Here is a tiny trained network, its code and every weight. The questions are about switching its units off for an input and a target symbol, where a switched-off unit gives its printed mean instead of its output.

import numpy as np


def w(rows, s, z=0):
    codes = np.array(rows[::2]) - 128.0
    scale = np.full(codes.shape[1], s)
    scale[-1] = z or s
    return codes * scale


def softmax(a):
    e = np.exp(a - a.max(-1, keepdims=True))
    return e / e.sum(-1, keepdims=True)


def log_softmax(a):
    a = a - a.max(-1, keepdims=True)
    return a - np.log(np.exp(a).sum(-1, keepdims=True))


def net(x, mask):
    ids = ['Φβγεζημτ'.index(c) for c in x.split()]
    T = len(ids)
    res = E[ids] + P[:T]
    u = 0
    for l in range(2):
        r = res
        for j in range(3):
            rows = slice(3 * j, 3 * j + 3)
            q, k, v = (r @ M[l][rows].T for M in (Q, K, V))
            z = softmax(np.where(np.tri(T) > 0, q @ k.T / 3**0.5, -1e9)) @ v
            o = O[l][rows]
            res = res + np.where(mask[u + j], z, o[:, -1]) @ o[:, :-1]
        u += 3
    return log_softmax(res[-1] @ U[:, :-1].T + U[:, -1])


Q, K, V, O = {}, {}, {}, {}
E = w([
[148,88,83,113,59,162,132,122,72],'Φ',
[85,84,102,67,59,148,111,158,189],'β',
[253,126,61,100,162,115,162,164,193],'γ',
[122,109,122,83,123,218,108,160,82],'ε',
[155,93,245,181,116,133,114,142,132],'ζ',
[142,209,202,151,79,144,179,174,117],'η',
[158,131,164,50,173,99,116,78,117],'μ',
[41,103,122,166,221,174,149,71,132],'τ',
],0.02)
P = w([
[96,124,99,124,157,95,79,162,102],'0',
[119,134,111,108,142,133,79,123,132],'1',
[121,134,122,109,144,154,97,115,154],'2',
[121,123,139,114,128,160,128,108,160],'3',
[124,116,154,121,125,167,156,106,160],'4',
[120,112,167,124,120,172,180,96,158],'5',
[125,104,184,121,119,170,206,98,158],'6',
[118,103,194,111,110,179,219,95,166],'7',
[120,97,203,115,108,174,251,89,147],'8',
],0.012)
Q[0] = w([
[115,82,150,88,98,246,165,135,134],'0.h1',
[99,131,157,71,103,187,87,115,141],'0.h1',
[133,83,113,91,133,151,157,71,197],'0.h1',
[134,127,140,93,123,190,95,105,126],'0.h2',
[138,113,141,99,145,160,162,99,151],'0.h2',
[144,163,154,139,148,132,108,116,120],'0.h2',
[150,149,144,134,145,79,159,111,136],'0.h3',
[113,99,89,84,162,122,110,60,135],'0.h3',
[131,149,134,128,174,102,106,98,112],'0.h3',
],0.014)
K[0] = w([
[118,110,233,73,141,193,254,166,160],'0.h1',
[143,182,244,111,133,216,186,117,62],'0.h1',
[131,82,152,54,149,190,197,17,163],'0.h1',
[151,120,206,122,139,151,174,114,159],'0.h2',
[150,82,127,94,130,186,178,82,160],'0.h2',
[159,197,98,149,146,141,114,151,172],'0.h2',
[104,190,153,74,75,50,88,114,125],'0.h3',
[141,101,105,92,179,133,108,17,163],'0.h3',
[160,155,161,134,133,78,69,95,125],'0.h3',
],0.0083)
V[0] = w([
[121,190,149,134,148,119,198,91,151],'0.h1',
[189,89,50,117,89,120,212,187,192],'0.h1',
[81,103,96,175,44,63,197,103,185],'0.h1',
[126,92,35,181,135,4,74,129,40],'0.h2',
[88,180,182,111,212,122,61,162,190],'0.h2',
[157,91,65,120,87,144,183,136,149],'0.h2',
[142,123,140,102,123,118,126,122,144],'0.h3',
[76,117,120,155,114,63,139,194,92],'0.h3',
[156,253,165,119,179,110,177,121,95],'0.h3',
],0.0068)
O[0] = w([
[60,111,49,112,131,120,141,80,34,163],'0.h1',
[189,124,104,115,87,110,99,57,208,74],'0.h1',
[180,177,102,188,125,179,17,2,139,36],'0.h1',
[155,193,154,88,169,163,14,178,67,2],'0.h2',
[144,74,63,195,114,21,163,183,97,178],'0.h2',
[154,163,185,114,121,226,193,117,141,129],'0.h2',
[117,108,148,116,142,98,172,90,134,157],'0.h3',
[178,180,116,131,154,165,90,102,205,47],'0.h3',
[115,208,116,85,123,31,167,153,141,123],'0.h3',
],0.0061,0.0068)
Q[1] = w([
[96,201,167,152,163,125,74,106,90],'1.h1',
[114,128,67,130,163,111,137,66,108],'1.h1',
[151,126,128,104,119,158,103,87,124],'1.h1',
[135,90,125,114,104,151,153,144,131],'1.h2',
[106,94,130,132,169,120,137,141,116],'1.h2',
[101,126,251,146,146,90,156,107,127],'1.h2',
[167,181,195,145,154,109,139,101,168],'1.h3',
[63,106,182,98,108,114,115,134,83],'1.h3',
[126,113,181,92,68,158,154,114,123],'1.h3',
],0.014)
K[1] = w([
[102,110,60,150,109,82,39,136,135],'1.h1',
[78,182,74,141,97,153,162,117,149],'1.h1',
[132,104,119,115,98,115,151,126,239],'1.h1',
[121,71,154,101,144,135,223,63,146],'1.h2',
[76,195,145,138,159,116,159,83,132],'1.h2',
[129,230,160,166,71,122,178,143,130],'1.h2',
[159,127,92,120,29,146,90,196,132],'1.h3',
[95,113,204,118,117,118,162,50,104],'1.h3',
[157,136,190,134,119,147,254,83,167],'1.h3',
],0.0097)
V[1] = w([
[235,153,130,192,189,154,206,128,108],'1.h1',
[127,196,61,132,154,117,149,171,103],'1.h1',
[73,190,178,132,163,174,153,67,76],'1.h1',
[162,57,181,127,188,94,98,68,117],'1.h2',
[147,164,226,154,80,100,151,177,149],'1.h2',
[143,97,142,114,173,139,82,123,68],'1.h2',
[46,104,98,79,165,157,137,69,100],'1.h3',
[152,134,2,118,103,194,150,145,153],'1.h3',
[167,114,93,70,141,81,105,130,109],'1.h3',
],0.0084)
O[1] = w([
[65,234,112,144,32,117,123,183,131,126],'1.h1',
[80,212,205,114,117,143,232,106,230,110],'1.h1',
[137,169,160,154,176,223,131,165,84,142],'1.h1',
[151,211,88,157,47,83,126,72,244,158],'1.h2',
[184,75,163,172,91,128,119,196,107,147],'1.h2',
[99,162,169,97,88,140,162,118,187,102],'1.h2',
[181,121,176,118,91,76,112,157,254,253],'1.h3',
[117,66,241,94,137,105,170,114,53,29],'1.h3',
[121,86,176,210,91,185,63,144,145,172],'1.h3',
],0.0072,0.0073)
U = w([
[142,90,123,122,163,137,102,52,120,28],'Φ',
[124,139,18,97,151,135,127,140,101,2],'β',
[144,172,185,107,127,176,104,97,113,185],'γ',
[49,121,227,153,68,109,108,61,103,41],'ε',
[140,127,124,254,76,198,110,141,169,160],'ζ',
[108,88,196,134,142,126,176,167,72,87],'η',
[217,198,105,15,111,41,148,127,161,245],'μ',
[29,153,105,122,176,167,158,60,118,199],'τ',
],0.0074,0.0026)

Each question gives the input, a string of symbols that net reads in full, and the target symbol t.
The units are the heads (3 rows each of Q, K, V and O). Each row of codes is followed by its name. A weight is (code - 128) times the scale printed after its matrix; where a second scale follows, it is the last column's (O and U).
mask holds one flag per head, layer by layer. A switched-off head (its flag False) gives its mean, the last column of its rows in O, instead of its output. The means were averaged over made-up inputs and are rounded, as every weight is.
A unit's drop is (log p(t) with every unit on - log p(t) with that unit switched off) / (log p(t) with every unit on - log p(t) with every unit switched off).
The circuit of an input: a set's keep is (log p(t) with only the set's units on - log p(t) with every unit switched off) / (log p(t) with every unit on - log p(t) with every unit switched off). Starting from all 6 units, units are removed one at a time, each time the one whose removal leaves the highest keep (on an exact tie, the one counted first), for as long as the keep stays at least 0.8.
units of the circuit, in order: the units of the circuit, biggest drop first
most important unit: the unit with the biggest drop
which heads matter: for each layer, one digit per head in row order, 1 if its drop is at least 0.15 and else 0, layers parted by /
drop when u is switched off: that unit's drop, to one decimal
input ε η τ, target η: which heads matter -> 000 / 010
input μ ε ε γ ε γ, target Φ: which heads matter -> 100 / 001
input γ μ τ γ, target η: which heads matter -> 100 / 001
input ε ζ Φ, target β: which heads matter -> 000 / 001
input τ τ ε β τ γ β β, target ε: which heads matter -> 110 / 101
input β μ γ β ε τ γ ζ ε, target β: units of the circuit, in order -> (1.h3, 0.h2, 1.h1)
input μ η ζ β, target τ: units of the circuit, in order -> (0.h2, 1.h3, 0.h3, 1.h1)
input β β μ μ ε γ ε ζ β, target β: which heads matter -> 000 / 101
input μ ζ γ ε, target β: units of the circuit, in order -> (1.h3, 0.h1, 1.h1)
input μ μ μ γ η Φ ε, target τ: most important unit -> 0.h1
input μ ε η β γ γ β, target ε: which heads matter -> 100 / 101
input β μ γ γ β Φ, target ε: units of the circuit, in order -> (1.h3, 0.h1, 1.h1)
input η η μ γ γ Φ, target ε: units of the circuit, in order -> (0.h2, 1.h3, 1.h1)
input μ μ Φ ζ ε Φ, target β: which heads matter -> 010 / 101
input μ μ μ μ γ μ ζ ζ β, target β: units of the circuit, in order -> (1.h3)
input ζ β μ γ γ ε, target η: which heads matter -> 110 / 001
input ε β β, target η: which heads matter -> 100 / 011
input μ μ η, target η: which heads matter -> 000 / 010
input μ Φ β β ε, target η: units of the circuit, in order -> (0.h2, 1.h3, 1.h2)
input γ γ Φ β ε β, target η: which heads matter -> 000 / 011
input τ ζ ε β τ τ ζ β, target μ: which heads matter -> 000 / 001
input β γ μ β μ ε, target ζ: units of the circuit, in order -> (1.h3, 0.h3)
input ζ η η γ Φ, target τ: units of the circuit, in order -> (1.h3, 0.h3, 1.h1)
input γ μ μ β β μ μ γ, target η: drop when 1.h3 is switched off -> 1.6
input μ ε η ζ ε, target τ: drop when 0.h3 is switched off -> 0.3
input μ η μ μ β τ ζ, target η: drop when 0.h3 is switched off -> 0.3
